Facts:
[k735, k480, k862, k832, k497, k877, k899, k187, k709, k515, k158, k678, k549, k197, k358, k973, k795, k543, k670, k429, k481, k923, k353, k452, k777] groko k647
[k735] groko k877
[k480] groko k338
[k832, k795] groko k923
[k349, k158, k481] groko k452
[k428, k805, k470, k269] groko k515
[k856, k268, k907] groko k283
[k31] groko k694
[k268, k709, k543, k777] groko k429
[k268, k805] groko k670
[k268] groko k907
[k187, k797, k795, k277, k777] groko k428
[k844, k797] groko k951
[k907, k230, k855, k481] groko k862
[k604] groko k353
[k709, k797] groko k187
[k124, k853, k694, k353, k463] groko k197
[k216] groko k987
[k158] groko k709
[k987, k929, k230, k829, k677] groko k463
[k328, k829] groko k777
[k929] groko k749
[k805] groko k677
[k797, k487] groko k832
[k797] groko k549
[k678] groko k527
[k678] groko k278
[k318, k670, k470] groko k974
[k487, k923] groko k481
[k487] groko k735
[k973] groko k929
[k973] groko k795
[k283, k831] groko k124
[k427] groko k358
[k470] groko k497
[k563, k684, k516] fleplik k856
[k563, k211] fleplik k931
[k563] fleplik k168
[k832, k349, k452] fleplik k580
[k832] fleplik k795
[k832] fleplik k277
[k349] fleplik k751
[k349, k684, k541] fleplik k268
[k349] fleplik k124
[k684] fleplik k899
[k604, k516] fleplik k347
[k604, k737] fleplik k479
[k604, k541, k487] fleplik k562
[k604] fleplik k278
[k709] fleplik k429
[k709] fleplik k449
[k853] fleplik k898
[k853] fleplik k206
[k853] fleplik k520
[k158, k916] fleplik k57
[k845] fleplik k702
[k845] fleplik k963
[k845] fleplik k345
[k533] fleplik k480
[k533] fleplik k712
[k533] fleplik k980
[k533, k339] fleplik k497
[k541] fleplik k427
[k541, k487] fleplik k549
[k339] fleplik k338
[k408] fleplik k698
[k408, k358] fleplik k428
[k318] fleplik k216
[k487] fleplik k977
[k487] fleplik k855
[k668] fleplik k556
[k668, k362] fleplik k515
[k916] fleplik k536
[k916] fleplik k833
[k362] fleplik k269
[k737] fleplik k805
[k854] fleplik k973
[k854] fleplik k647
[k854] fleplik k328
[k854] fleplik k923

Known rows:
k497: -7	6	8	-9	4	7	-5	-12	15	2	65	-4	-10	-5	-11	-26	-2	5	16	6	-1	-23	-10	2	13	25	-7	15	2
k833: 18	4	29	6	0	-5	6	-4	3	-1	-5	2	3	-3	6	-5	-3	8	-9	-13	-18	20	-10	-4	-43	-8	1	3	-3
k670: 3	12	-5	4	0	7	7	-34	16	-23	36	-3	0	-12	7	-19	6	1	16	10	1	-42	-3	15	29	8	-5	12	11
k980: 7	3	52	4	-2	-13	-6	14	2	-1	10	3	-4	-7	-14	-13	-2	11	-5	-11	7	40	-20	-21	-31	10	-5	17	-3
k358: -4	5	0	-4	-24	3	-2	-28	21	0	19	3	2	-1	5	-6	-9	-6	19	-4	-12	-8	-18	15	16	6	7	5	4
k479: 8	2	57	10	13	-5	8	-1	13	-13	-43	15	0	-4	-2	-8	-3	11	-8	-11	-5	20	7	-9	-25	10	-3	-3	-4
k211: 8	8	41	13	-5	-6	2	-12	8	-24	-29	14	8	-5	-1	0	-1	10	1	-11	-3	30	-13	-17	-13	1	4	2	1
k328: -1	5	0	-14	-24	1	1	-11	34	12	-24	-5	6	3	0	-11	2	25	13	10	-10	-11	1	25	22	18	-10	7	21
k805: 2	16	-4	-7	9	30	12	-17	27	-25	3	-3	1	-5	21	-18	-2	37	7	26	-4	-23	12	2	14	19	-10	14	10
k562: 6	2	54	12	16	-3	10	0	11	-17	-44	19	-3	-5	-5	-9	-3	11	-11	-5	-6	18	11	-7	-25	11	0	-4	-2
k777: -5	6	-11	-8	-13	14	0	-21	26	9	18	-1	4	-2	2	-10	-8	17	12	7	-6	-9	-8	19	12	7	2	12	10
k408: 14	10	33	10	-13	-8	1	-11	3	-20	-16	7	12	-4	3	2	1	8	3	-17	-5	34	-20	-17	-15	-7	3	11	4
k197: 2	-1	3	13	-18	-1	-10	-36	23	41	5	1	4	-23	2	-6	-11	-25	-6	-2	35	-26	-3	25	36	-1	6	16	8
k268: 5	15	-21	-3	-10	15	18	-22	17	-32	4	14	-12	-2	31	-19	3	2	-2	46	16	-29	22	19	3	35	-11	4	8
k712: 6	2	49	6	-1	-10	-6	9	-1	-1	14	2	-3	-5	-12	-12	-2	11	-5	-8	8	36	-20	-25	-30	13	-7	15	-3
k187: -9	4	1	-11	-17	10	1	-27	24	9	23	3	1	2	-3	-10	-9	5	19	3	-21	-9	-9	20	13	10	7	1	7
k797: -5	13	-16	-26	-25	21	5	-14	28	-6	8	3	-1	20	17	-8	-10	32	22	20	-27	13	-7	12	-13	17	-1	3	6

Rows:
No name comes twice in this set of rows, the named rows included.
10	7	4	2	-28	5	-6	-13	21	23	-21	3	0	-9	22	-3	-10	1	-5	11	28	6	-6	9	2	10	-4	20	9 -> k31
5	10	-9	5	2	16	-3	-27	21	10	18	-8	13	-13	4	-14	-2	29	-4	13	13	-15	-2	12	39	-2	-2	19	18 -> k677
8	11	-13	4	-33	12	-7	-26	21	20	-15	0	6	-10	26	0	-12	2	4	12	30	1	-15	13	24	0	-1	19	11 -> k853
8	5	14	19	-13	-3	-1	-33	10	-6	13	3	-1	-27	15	-11	1	-36	1	1	30	-41	-8	14	27	8	-6	17	6 -> k283
-1	7	10	-2	-10	11	3	-22	25	1	-16	11	-10	-3	19	-12	-9	-2	3	19	12	-9	13	15	3	21	-3	2	0 -> k855
10	12	1	5	-21	4	3	-30	13	-10	13	2	-4	-14	23	-10	-1	-19	7	14	19	-28	-3	10	17	14	-9	16	11 -> k907
-7	-2	5	-14	-32	-7	-2	-15	33	17	-15	2	4	1	-12	-6	-2	2	22	-1	-15	-20	-8	34	27	22	-6	-1	17 -> k923
0	10	-2	-15	-29	9	3	-10	20	-3	-3	7	-4	11	18	-7	-9	6	18	16	-13	6	-11	7	-11	18	-2	7	2 -> k678
3	17	-6	-12	-3	19	11	-22	17	-36	31	-6	1	3	16	-18	6	30	19	24	-18	-22	-3	5	11	17	-8	12	13 -> k470
5	6	-2	6	-6	10	-9	-17	24	38	-5	-10	15	-13	2	-8	-8	33	-13	6	26	8	1	10	23	-6	2	21	16 -> k987
10	11	16	9	-6	6	10	-21	16	-20	-18	13	-13	-14	27	-15	1	-19	-5	24	28	-31	15	9	2	27	-12	7	4 -> k856
-6	6	4	-6	-11	10	8	-18	23	-4	-7	16	-8	4	7	-12	-9	1	7	15	-8	2	14	13	-4	22	3	-9	2 -> k427

Now the same elements, written a new way:
Known rows:
k991: 0	-3	-3	2	-2	4	-1	5	2	6	-4	-2	-2	3	-6	-7	3	-1	1	-1	4	6	11	-1	0	3	3	2	-3	6	-10	-6	-2	-5	-2	-3	-1	0	-1	2	5	1	6	0	0	5	4	8	-5
k57: -2	2	-15	4	-1	1	-8	-3	4	7	-12	4	-2	7	-11	-18	5	11	-1	2	1	2	2	-2	-8	3	11	-2	-6	3	-9	-8	0	-9	-1	-5	10	-3	-6	5	-3	3	0	-2	1	8	3	6	-6
k158: 7	-5	-24	-5	5	-1	-13	-2	12	3	-14	2	-2	1	-16	-2	-3	4	6	-5	4	6	5	-3	-9	0	8	-3	-7	5	-6	-6	4	-10	-13	-1	13	-12	-7	-1	0	9	10	-8	3	6	0	7	-5
k452: 8	-7	-8	-1	2	6	3	4	3	5	-6	-4	-3	-1	-9	1	3	-3	4	-1	11	9	15	-1	-2	1	0	-2	-5	4	-13	-3	0	-11	-10	-1	-3	-2	-6	-1	8	3	12	0	2	3	4	9	-9
k349: 13	-8	-16	-7	2	0	2	8	8	-3	-10	4	0	-3	-16	10	-3	-8	6	-3	9	9	13	-1	-4	-5	-1	-3	-9	4	-6	-2	3	-6	-13	-1	1	-10	-7	-3	11	5	16	0	-3	0	-1	3	-7
k698: -5	2	-3	2	-7	8	0	8	8	4	-3	-7	5	2	-5	-12	0	-1	-10	3	-6	4	10	0	-2	2	2	11	-7	14	-10	-9	3	2	6	-9	-9	1	-6	9	9	0	15	3	8	-3	3	1	-1
k929: -3	-2	0	13	3	5	-10	0	-1	5	5	-11	-2	-1	-8	-13	8	1	-3	4	-1	-3	9	-7	3	6	4	-5	-6	4	-21	-2	-5	6	6	4	-6	9	7	1	3	-12	1	1	-3	12	9	8	-3
k973: 2	5	-8	2	1	2	2	3	4	-3	-2	-2	4	5	-12	-9	-5	-6	-2	-3	0	4	-1	-1	-6	-1	4	2	-13	4	-12	-10	-1	4	4	-8	3	-2	5	10	11	-3	8	4	-5	0	-2	-3	-2
k216: 2	23	-12	22	1	-16	-52	3	-13	-7	28	-4	1	-9	-43	-6	0	-20	-14	-7	-3	-26	-8	-17	22	-4	1	-18	-7	-11	-17	19	-3	76	16	1	-3	5	64	0	-7	-44	-4	-16	-33	32	10	1	5
k831: -7	-17	9	12	-25	-7	5	31	0	6	-27	4	15	-12	0	5	13	13	-11	-28	-14	-4	17	-5	9	-24	18	-2	-8	8	11	-14	-8	3	3	18	14	-21	11	22	11	24	0	-22	-6	-9	-34	29	-8
k353: -2	-3	4	4	-3	2	1	10	9	4	-5	3	2	4	-7	-4	3	4	2	-1	-1	5	9	-4	4	2	7	6	3	6	-13	-6	-4	-7	0	-2	-1	-5	-1	0	11	5	-2	-6	0	3	-3	9	-2
k604: 8	-8	0	2	-2	-5	0	16	14	-5	-9	10	4	-4	-14	9	1	-1	6	-2	-4	6	8	-5	9	-2	8	4	7	4	-8	-4	-1	-4	-7	2	5	-15	-1	-7	14	9	3	-12	-2	-2	-7	8	3
k338: -10	-10	1	21	17	13	28	0	4	9	-11	-32	-5	16	19	-28	-9	32	-1	26	11	16	24	-34	-28	5	12	-4	-18	-3	-66	-2	5	-38	8	0	-53	34	-21	6	28	-2	-7	10	1	21	0	24	-22
k339: 4	-6	-3	0	-2	5	-4	5	5	6	-3	-5	-2	-2	-4	-2	3	-2	1	-4	5	7	14	-2	2	3	0	2	-1	7	-12	-3	-2	-5	-5	-1	-4	-2	-3	1	5	1	11	-4	4	4	4	10	-5
k230: 4	-5	-8	4	-3	-1	-8	7	4	-1	-2	0	3	-5	-16	1	6	-3	-3	-4	-2	0	6	-3	3	-6	4	-4	-11	6	-6	-1	-1	12	0	3	4	-6	6	1	6	-2	7	-5	-7	4	-3	5	-3
k737: 5	-6	-2	2	0	4	-1	5	3	5	-4	-3	-3	-2	-7	-2	5	-1	3	-2	7	5	14	-1	3	4	0	-1	-1	5	-12	-4	-5	-6	-6	2	0	-3	-2	-1	6	0	8	-2	2	5	5	10	-6
k907: -3	-10	0	5	-10	1	3	10	-1	10	-12	-4	4	-3	-3	-5	8	6	-6	-12	1	3	15	0	0	-6	7	-5	-14	7	-2	-8	-6	-2	0	7	3	-4	-1	12	5	11	6	-3	-1	0	-11	16	-11

Rows:
No name comes twice in this set of rows, the named rows included.
6	-5	-12	-3	0	1	0	6	6	1	-8	4	0	-1	-12	2	-2	-3	2	-4	4	7	8	1	-3	-3	2	1	-11	6	-3	-5	0	-3	-6	-4	2	-8	-5	1	8	6	12	0	-3	-2	-3	2	-5 -> k543
-4	8	1	2	2	9	10	-1	-1	4	-5	-9	0	13	-2	-20	-1	3	-5	-2	7	8	8	0	-9	6	4	5	-7	3	-17	-14	-3	-11	6	-11	-8	7	0	13	6	-4	4	8	3	2	4	2	-10 -> k647
-4	3	32	13	-3	-6	1	21	26	-4	2	18	6	10	-3	-3	3	12	14	14	-25	4	-2	-8	27	15	23	28	40	9	-23	-12	-12	-14	7	0	7	-10	-1	-22	20	13	-26	-22	0	-1	-5	5	24 -> k694
9	-6	-9	0	1	7	0	6	0	7	-7	-4	-4	0	-5	-3	3	-5	9	2	11	10	15	0	-5	4	-2	0	-2	4	-12	-4	-1	-12	-7	-3	0	-3	-6	0	8	-1	14	2	4	4	7	11	-6 -> k832
-3	2	-8	1	-4	11	-1	7	4	4	-1	-10	1	1	-3	-10	-3	-4	-3	5	-2	7	9	3	-7	5	-1	10	-12	14	-7	-9	3	0	6	-12	-4	2	-11	10	9	0	22	6	10	-3	5	-2	1 -> k428
1	-1	-4	0	5	6	-3	5	3	7	-4	-8	-2	4	-7	-5	2	-2	5	-6	5	6	10	-3	-1	2	3	2	-2	4	-8	-7	-2	-7	-5	1	0	-2	1	3	6	3	6	-2	1	7	2	8	-3 -> k845
-6	9	-1	-21	-11	9	0	0	9	8	-14	18	1	22	-16	-8	22	-10	-22	-21	25	13	19	16	4	-4	-7	15	22	1	10	-10	1	-12	-11	-26	-16	-16	4	-3	-20	-1	9	-2	7	-6	23	5	-24 -> k678
17	-3	9	-14	3	4	-3	-26	12	23	29	2	-18	2	-10	14	-39	-8	13	-20	9	1	11	33	15	37	-4	-16	-36	9	15	3	-38	-5	-20	1	22	8	-5	6	1	26	9	11	-3	3	-5	-35	-1 -> k318
-1	-2	-1	10	0	2	-14	4	1	3	4	-5	1	-3	-14	-9	9	-2	-5	0	-3	-3	5	-6	8	1	4	-4	-5	4	-15	0	-4	12	3	5	-1	2	9	0	3	-10	-1	-2	-5	10	6	6	-1 -> k463
-5	-14	5	8	-15	1	6	14	-3	11	-18	-3	5	-7	0	-5	10	11	-11	-18	-3	-1	18	0	1	-11	10	-5	-14	6	2	-10	-8	-3	0	11	7	-7	3	18	6	14	4	-8	-2	-2	-18	21	-12 -> k283
3	-2	-10	1	1	3	1	5	-1	6	-4	-4	-3	3	-6	-5	0	-3	8	1	9	7	13	1	-7	3	1	2	-6	7	-8	-6	-1	-8	-3	-7	1	0	-5	3	6	0	12	4	3	1	3	9	-5 -> k187
-5	-1	-2	-2	13	14	5	1	0	10	5	-6	-4	12	-10	-6	10	-7	10	0	4	4	6	4	-5	3	-2	2	-19	11	4	-9	-6	-9	-1	2	3	3	-9	2	5	2	3	16	-8	5	-2	-9	0 -> k515

Now the same elements, written a new way:
Known rows:
k556: -3	-10	23	7	18	2	-12	-6	-4	9	-17	-12	22	-9	4	-15	-28	9	10	-23	-25	10	4	-4	-6	-2	9	21	8	0	9	12	15	-14	10	-15	15	2	-27	10	9	-9	4	2	-10	-17	6
k668: 4	-2	14	-1	9	20	-2	-11	-11	4	-13	-12	19	0	2	-14	-22	7	15	-20	-38	21	-13	-6	-6	-10	2	16	16	-14	10	21	15	-7	16	-24	14	7	-30	8	4	-9	-4	14	-12	-1	14
k515: -28	-17	-23	-4	16	-10	-10	7	-6	20	-25	-2	18	-33	-13	-7	-14	11	31	14	3	22	12	-30	-37	-8	10	-3	-2	15	-17	13	24	-11	1	-1	6	-18	-16	39	6	-3	6	-26	3	-10	8
k698: 6	0	16	3	0	-1	-6	-22	2	-10	0	-13	7	-1	15	1	-15	-8	-8	-14	0	10	3	10	-7	21	18	17	17	5	12	-7	8	-22	5	-5	14	-3	-6	-12	14	-8	4	7	3	-2	-9
k797: 5	-11	-3	-5	-8	-10	-8	-4	8	-27	1	-9	0	-6	-15	-17	-2	18	-3	51	-4	26	19	-7	4	-31	6	0	1	10	-29	-20	-12	-32	3	2	-5	8	3	-12	-31	-11	3	-18	-11	11	5
k516: 9	-1	7	-4	12	18	24	-29	-13	-9	20	-13	-13	2	-15	-6	6	5	2	-12	-8	5	-19	-6	6	17	9	15	5	-8	30	-3	-11	-12	12	-27	17	-8	-31	-23	2	-7	-4	7	4	-2	7
k856: -22	3	25	1	21	-27	-3	-5	10	-2	27	-16	1	-12	-29	-42	18	13	-18	25	7	4	-12	-2	-11	18	2	10	-9	2	2	-30	-21	8	-6	5	-2	-28	-1	-2	-4	-2	13	-20	19	-10	14
k751: 11	0	0	11	7	-4	8	-14	-10	-1	5	-10	-14	-13	-4	-18	-21	14	-8	-30	4	0	-7	13	-2	16	2	26	0	-6	23	-7	-12	-7	4	-7	13	-19	-4	-29	8	-14	7	-8	-3	-24	-10
k833: 5	-3	8	0	9	17	-15	-37	-13	-9	-8	-8	27	3	-6	-9	0	-2	-10	-16	7	-2	8	1	-1	26	10	53	6	-9	6	-8	3	-13	15	10	6	13	-24	-9	12	-13	1	-28	-8	0	-28
k916: 11	9	-5	-9	-3	33	-2	-45	-20	-15	1	-5	23	10	-4	-9	7	-1	-5	-16	-4	8	-6	-5	2	18	6	47	10	-24	7	2	7	-2	23	2	6	21	-31	-13	6	-15	-4	-13	-9	16	-21
k353: -13	8	0	2	-5	-15	-3	-17	-4	-1	1	-3	6	-16	-13	-16	7	-1	3	41	7	18	-6	-16	-11	1	6	-2	1	-9	-15	-2	12	-2	-4	11	-5	-6	8	0	-14	-7	9	-14	9	16	13
k737: 6	-3	8	-2	12	20	20	-30	-11	-14	16	-15	-4	11	-11	-3	6	1	-4	-6	-10	5	-15	-7	5	20	9	12	10	-5	29	0	-6	-13	11	-26	15	-6	-33	-15	3	-7	-2	10	7	-1	10
k230: -7	-4	4	5	0	-11	3	-11	10	3	11	-6	14	-5	-3	-24	5	3	10	39	8	14	-2	-9	9	11	14	-5	2	-11	-20	-3	1	1	-1	20	-12	-3	18	2	-21	-8	4	-3	-13	22	15
k463: -15	-4	-12	10	-5	-8	7	-10	-18	14	0	14	7	-13	2	-5	16	-14	29	6	32	27	-11	-25	-23	31	14	-5	6	-19	-15	11	24	7	-11	8	-3	-18	4	11	-6	-7	-6	-22	11	15	11
k845: 9	7	5	-5	-14	12	3	-28	-5	-20	6	-13	4	8	12	4	-7	-8	-4	-12	-8	20	-11	9	-8	12	15	6	23	-9	18	1	9	-14	11	-17	12	3	-13	-16	9	-10	-3	18	4	14	-2
k452: 9	17	-52	-3	-8	-22	24	-19	-15	11	2	-4	-14	-36	-18	-22	1	14	9	9	12	3	-8	-26	-30	-10	1	-2	0	-10	-5	8	-3	11	0	6	3	-25	19	-17	-6	-4	4	-22	9	-2	-7
k216: -11	-15	13	14	5	-11	-3	-9	-1	4	7	7	14	-3	5	-13	1	-4	14	18	19	23	0	-1	9	25	16	-4	-1	-12	-17	-3	15	-4	-7	20	-8	-8	17	-1	-13	-14	2	-12	-19	18	18

Rows:
No name comes twice in this set of rows, the named rows included.
-1	6	-24	-12	-13	-5	5	-17	3	-13	2	-14	5	-14	-13	-14	6	6	1	49	0	16	2	-20	-8	-18	8	-10	7	-1	-17	2	5	-11	5	6	-2	2	4	0	-16	-3	7	-3	0	22	6 -> k709
-15	4	18	6	-4	-13	-12	-17	-7	-8	3	-1	9	-8	-11	-20	4	-3	-3	32	4	24	-11	-6	-8	5	0	4	0	-16	-15	-8	7	2	-4	12	-4	-6	8	-4	-14	-10	10	-12	2	19	17 -> k31
-15	-10	-30	-1	-11	-15	-5	-7	-6	-7	-8	3	1	-22	-1	9	5	-4	16	18	33	23	21	-21	-43	7	19	-9	5	22	-17	-6	15	-27	-5	-1	9	-16	-1	8	5	-2	2	-27	23	4	-9 -> k428
-9	-3	-30	-15	2	0	1	-13	8	-2	-3	-13	5	-18	-7	-7	-3	10	4	46	12	21	-2	-13	-31	12	10	-5	-8	10	-8	-5	6	2	-1	10	-6	-14	-10	17	11	0	14	-11	1	18	2 -> k670
-21	11	-3	6	0	-32	0	-6	-17	6	13	1	-10	-27	-22	-38	10	13	-4	5	20	19	-22	-2	-31	12	-9	7	-10	-15	-2	-9	-10	24	-10	4	-1	-35	16	-10	-1	-8	13	-30	21	-5	10 -> k124
-7	-7	-22	4	-18	-6	-3	1	-16	-19	-7	6	-9	-14	-2	8	11	4	13	2	12	37	17	-25	-41	-15	9	14	9	-1	-13	-5	7	-31	-2	-22	16	-5	-20	-5	-15	-3	-12	-36	33	-4	-8 -> k951
-15	-26	-1	-4	25	0	6	-11	12	-6	13	-11	1	-1	-24	-16	4	16	4	55	15	14	5	-7	14	21	15	-11	-20	17	-5	-18	-12	-13	-1	6	-11	-15	-11	6	-8	-5	16	-14	-17	15	21 -> k805
-3	12	-22	-11	-17	-13	4	-28	-3	-9	-1	-12	3	-18	-12	-5	7	-5	6	37	6	12	0	-24	-18	-5	10	-15	12	2	-13	4	12	-10	5	11	1	-5	11	2	-5	-3	7	0	11	19	3 -> k358
-7	-11	1	6	3	-6	-1	-9	4	-7	7	-2	10	-5	-5	-17	4	6	13	39	15	22	0	-7	8	5	13	-5	0	-7	-23	-4	4	-8	-3	16	-12	-5	13	-2	-20	-9	4	-14	-18	23	15 -> k829
2	-13	-32	1	-5	-18	2	1	-6	-11	-1	-2	-15	-24	-16	-22	-19	29	3	21	16	21	13	1	-11	-16	-1	2	-12	9	-17	-10	-18	-13	0	4	-4	-19	11	-18	-10	-12	10	-30	-13	-5	-3 -> k277
7	9	-17	-12	4	-1	29	-27	1	-11	22	-20	-10	-10	-36	-25	17	17	1	50	-4	-1	-8	-22	17	-20	6	-6	4	-3	-1	-5	-17	-15	11	-2	-2	-5	-1	-17	-30	-6	0	1	-5	16	16 -> k487
-14	-4	-48	-16	1	6	2	-18	-2	3	-8	-6	1	-18	-1	10	-2	7	11	21	18	24	-3	-16	-52	26	12	-2	-7	13	0	2	17	8	4	-5	4	-21	-23	21	31	7	12	-14	14	12	-8 -> k974
-18	10	20	0	-2	-17	-16	-11	2	-10	14	-9	14	-10	-10	-28	13	0	-10	34	-1	27	-16	-1	-18	7	1	5	4	-17	-14	-13	0	13	-5	11	-4	-9	7	0	-10	-2	10	-10	9	15	16 -> k831
-6	11	-11	7	-10	-7	-9	-39	-29	-1	-32	6	-6	-30	-22	12	-11	-17	-6	27	7	9	-4	-25	-18	1	-7	-3	-4	3	7	13	29	-10	5	9	13	-11	-3	-1	-1	-3	22	-15	18	11	4 -> k527

